Here is a tiny trained network, its code and every weight. The questions are about switching its units off for an input and a target symbol, where a switched-off unit gives its printed mean instead of its output.

import numpy as np


def w(rows, s, z=0):
    codes = np.array(rows[::2]) - 128.0
    scale = np.full(codes.shape[1], s)
    scale[-1] = z or s
    return codes * scale


def norm(h):
    return h / np.sqrt((h * h).mean(-1, keepdims=True) + 1e-5)


def f(y):
    return np.maximum(y, 0)


def softmax(a):
    e = np.exp(a - a.max(-1, keepdims=True))
    return e / e.sum(-1, keepdims=True)


def log_softmax(a):
    a = a - a.max(-1, keepdims=True)
    return a - np.log(np.exp(a).sum(-1, keepdims=True))


def net(x, mask):
    ids = ['ΔΘΣΦαβγεζηλμπτω'.index(c) for c in x.split()]
    T = len(ids)
    res = E[ids] + P[:T]
    r = norm(res)
    for j in range(3):
        rows = slice(2 * j, 2 * j + 2)
        q, k, v = (r @ M[0][rows].T for M in (Q, K, V))
        z = softmax(np.where(np.tri(T) > 0, q @ k.T / 2**0.5, -1e9)) @ v
        o = O[0][rows]
        res = res + np.where(mask[j], z, o[:, -1]) @ o[:, :-1]
    y = f(norm(res) @ A[0][:, :-1].T + A[0][:, -1])
    res = res + np.where(mask[3:7], y, B[0][:, -1]) @ B[0][:, :-1]
    return log_softmax(norm(res)[-1] @ U[:, :-1].T + U[:, -1])


Q, K, V, O, A, B = {}, {}, {}, {}, {}, {}
E = w([
[173,132,12,87,138],'Δ',
[157,43,114,143,122],'Θ',
[87,145,151,86,52],'Σ',
[65,112,119,121,77],'Φ',
[140,139,127,165,129],'α',
[254,132,144,115,77],'β',
[154,40,68,77,124],'γ',
[128,147,131,70,156],'ε',
[107,131,103,156,123],'ζ',
[193,135,112,114,159],'η',
[70,130,124,43,215],'λ',
[116,66,140,164,149],'μ',
[113,173,146,175,115],'π',
[128,122,162,115,144],'τ',
[147,113,103,142,190],'ω',
],0.033)
P = w([
[5,211,170,14,247],'0',
[20,151,161,25,218],'1',
[25,122,139,26,205],'2',
[25,104,128,39,218],'3',
[37,104,122,62,210],'4',
[42,86,95,46,202],'5',
[46,55,109,53,215],'6',
[50,103,83,63,219],'7',
[54,61,80,51,222],'8',
[51,69,98,49,233],'9',
[50,36,77,50,202],'10',
],0.0028)
Q[0] = w([
[93,185,15,117,155],'h0',
[96,163,174,144,182],'h0',
[203,146,200,28,134],'h1',
[144,169,125,44,165],'h1',
[104,132,114,253,115],'h2',
[146,52,143,46,167],'h2',
],0.016)
K[0] = w([
[162,180,75,151,151],'h0',
[72,167,179,204,177],'h0',
[88,115,131,90,253],'h1',
[55,94,85,116,165],'h1',
[47,99,59,201,138],'h2',
[171,83,149,113,134],'h2',
],0.015)
V[0] = w([
[168,74,164,122,34],'h0',
[40,136,191,120,166],'h0',
[87,114,177,102,222],'h1',
[248,124,187,77,128],'h1',
[148,117,136,200,2],'h2',
[219,47,198,103,170],'h2',
],0.0061)
O[0] = w([
[98,255,135,174,124,3],'h0',
[78,82,134,166,70,135],'h0',
[47,137,140,179,158,205],'h1',
[129,177,161,72,59,77],'h1',
[48,89,70,193,204,28],'h2',
[125,83,210,171,15,133],'h2',
],0.0069,0.0031)
A[0] = w([
[28,213,84,155,93,2],'n0',
[150,87,100,238,138,63],'n1',
[254,150,48,167,140,144],'n2',
[202,238,108,151,117,109],'n3',
],0.0096,0.0052)
B[0] = w([
[197,56,136,80,48,164],'n0',
[156,188,141,113,160,202],'n1',
[152,168,147,143,127,254],'n2',
[82,121,67,253,128,164],'n3',
],0.012,0.0064)
U = w([
[169,177,22,61,107,4],'Δ',
[162,34,165,169,110,70],'Θ',
[126,175,127,88,46,201],'Σ',
[64,66,69,128,118,215],'Φ',
[135,185,148,116,160,255],'α',
[123,112,97,170,60,41],'β',
[175,74,66,73,117,94],'γ',
[162,157,170,44,125,187],'ε',
[38,107,32,114,204,13],'ζ',
[255,159,176,133,53,15],'η',
[40,119,143,83,203,122],'λ',
[56,48,197,194,177,53],'μ',
[61,137,109,209,118,213],'π',
[114,127,242,143,96,150],'τ',
[177,71,155,99,212,70],'ω',
],0.014,0.0051)

Each question gives the input, a string of symbols that net reads in full, and the target symbol t.
The units are the heads (2 rows each of Q, K, V and O) and the neurons (one row each of A and B). Each row of codes is followed by its name. A weight is (code - 128) times the scale printed after its matrix; where a second scale follows, it is the last column's (O, A, B and U).
mask holds one flag per unit, heads first, then neurons. A switched-off unit (its flag False) gives its mean, the last column of its rows in O or B, instead of its output. The means were averaged over made-up inputs and are rounded, as every weight is.
A unit's drop is (log p(t) with every unit on - log p(t) with that unit switched off) / (log p(t) with every unit on - log p(t) with every unit switched off).
The circuit of an input: a set's keep is (log p(t) with only the set's units on - log p(t) with every unit switched off) / (log p(t) with every unit on - log p(t) with every unit switched off). Starting from all 7 units, units are removed one at a time, each time the one whose removal leaves the highest keep (on an exact tie, the one counted first), for as long as the keep stays at least 0.8.
units of the circuit, in order: the units of the circuit, biggest drop first
unit that matters most: the unit with the biggest drop
which heads matter: for each layer, one digit per head in row order, 1 if its drop is at least 0.15 and else 0, layers parted by /
drop of u: that unit's drop, to one decimal
input η Θ ω ω ω ω β λ ε, target λ: unit that matters most : h1
input β α ω η α ω ε, target λ: units of the circuit, in order : h2, h1
input ζ γ π ω α ω Φ ω α τ, target τ: which heads matter : 001
input β μ α ω Δ λ γ Σ ζ, target Δ: which heads matter : 011
input τ ω γ ζ, target ζ: which heads matter : 000
input ω λ μ β ω Φ, target Σ: which heads matter : 010
input τ Σ Δ ζ, target ζ: which heads matter : 001
input ε β π α, target π: drop of h1 : 1.4
input Θ Θ Φ π η η α β λ α, target π: which heads matter : 011
input λ μ ω β τ τ, target μ: which heads matter : 000
input γ Θ η, target η: drop of h1 : 0.1
input β γ η π ω π ω α ζ, target Δ: drop of n3 : 0.0
input Σ β Δ ε α Δ τ, target μ: which heads matter : 001
